Below is a small trained network, with its code and all its weights. Each question gives an input and a class and asks what happens when units are switched off, that is, made to give their printed mean instead of their output.

import numpy as np


def w(rows, s, z=0):
    codes = np.array(rows[::2]) - 128.0
    scale = np.full(codes.shape[1], s)
    scale[-1] = z or s
    return codes * scale


def f(y):
    return y / 2 * (1 + np.tanh(0.7978845608 * (y + 0.044715 * y**3)))


def log_softmax(a):
    a = a - a.max(-1, keepdims=True)
    return a - np.log(np.exp(a).sum(-1, keepdims=True))


def net(x, mask):
    res = np.array(x, float).reshape(1, 5) / 4 @ E
    y = f(res @ A[0][:, :-1].T + A[0][:, -1])
    res = res + np.where(mask, y, B[0][:, -1]) @ B[0][:, :-1]
    return log_softmax(res[-1] @ U[:, :-1].T + U[:, -1])


A, B = {}, {}
E = w([
[144,143,66,179,75,97,109,6,158],'x0',
[161,223,174,199,106,200,128,100,133],'x1',
[15,125,100,168,126,172,73,174,144],'x2',
[126,111,128,137,130,130,154,120,129],'x3',
[117,146,145,127,142,112,107,118,141],'x4',
],0.019)
A[0] = w([
[8,115,62,209,154,183,88,161,150,182],'N1',
[168,189,196,190,113,209,133,119,111,209],'N2',
[78,80,70,87,172,107,128,113,194,168],'N3',
[72,115,188,98,196,96,158,222,176,164],'N4',
[215,85,129,92,139,43,144,157,132,254],'N5',
[99,122,39,116,90,47,94,112,127,130],'N6',
[119,91,145,82,179,79,135,232,73,231],'N7',
[143,140,181,104,166,137,141,167,95,174],'N8',
[83,137,177,225,71,188,84,161,131,97],'N9',
[147,157,66,196,70,195,107,72,216,71],'N10',
[109,111,225,119,143,194,139,161,94,184],'N11',
],0.011,0.0072)
B[0] = w([
[52,62,65,140,28,119,136,254,170,235],'N1',
[116,188,229,100,240,197,219,89,99,245],'N2',
[162,63,42,142,50,116,134,113,90,198],'N3',
[120,66,150,68,99,139,103,183,127,228],'N4',
[155,172,97,68,219,57,110,120,223,223],'N5',
[170,123,76,212,99,73,147,75,112,189],'N6',
[69,129,118,59,68,101,125,209,187,250],'N7',
[133,196,215,51,152,178,102,205,116,192],'N8',
[46,104,155,170,184,191,119,182,209,198],'N9',
[19,181,113,56,168,44,194,93,183,221],'N10',
[177,69,170,137,180,185,24,253,111,205],'N11',
],0.0095,0.025)
U = w([
[56,132,151,53,199,68,177,176,187,251],'0',
[207,107,61,128,183,55,99,22,120,172],'1',
[118,65,127,69,45,145,112,176,82,48],'2',
[118,98,55,249,58,72,152,138,55,92],'3',
[205,165,255,78,202,161,166,161,43,135],'4',
[137,190,192,94,175,117,206,13,99,35],'5',
[102,101,180,192,201,215,121,200,133,7],'6',
],0.0093,0.003)

Each question gives the input, the list of numbers given to net, and the class t.
The units are the neurons (one row each of A and B). Each row of codes is followed by its name. A weight is (code - 128) times the scale printed after its matrix; where a second scale follows, it is the last column's (A, B and U).
mask holds one flag per neuron, in row order. A switched-off neuron (its flag False) gives its mean, the last column of its row in B, instead of its output. The means were averaged over made-up inputs and are rounded, as every weight is.
A unit's drop is (log p(t) with every unit on - log p(t) with that unit switched off) / (log p(t) with every unit on - log p(t) with every unit switched off).
The circuit of an input: a set's keep is (log p(t) with only the set's units on - log p(t) with every unit switched off) / (log p(t) with every unit on - log p(t) with every unit switched off). Starting from all 11 units, units are removed one at a time, each time the one whose removal leaves the highest keep (on an exact tie, the one counted first), for as long as the keep stays at least 0.8.
units of the circuit, in order: the units of the circuit, biggest drop first
most important unit: the unit with the biggest drop
k most important neurons: the k neurons with the biggest drops, biggest first
drop of u: that unit's drop, to one decimal
input [-7,-4,1,-2,-4], class 2: most important unit	N10
input [3,1,-6,-5,3], class 5: units of the circuit, in order	(N1; N7)
input [-6,0,1,7,-1], class 2: units of the circuit, in order	(N10; N2)
input [2,0,-2,5,-5], class 1: 2 most important neurons	(N2; N7)
input [-1,-1,1,2,-3], class 2: 2 most important neurons	(N10; N2)
input [-3,6,0,5,6], class 4: 2 most important neurons	(N2; N1)
input [0,6,2,-5,4], class 6: 2 most important neurons	(N5; N7)
input [3,3,-1,4,6], class 5: 2 most important neurons	(N1; N7)
input [8,0,8,6,-3], class 3: 2 most important neurons	(N6; N2)
input [-1,0,6,-3,-4], class 2: 2 most important neurons	(N1; N2)
input [-4,6,1,-7,-3], class 6: 2 most important neurons	(N9; N11)
input [-1,-8,1,1,-1], class 2: 2 most important neurons	(N3; N10)
input [1,-4,-5,-4,-7], class 1: drop of N2	0.1
input [7,-5,0,-7,-5], class 1: most important unit	N1
input [7,0,1,-5,-5], class 3: drop of N6	0.3
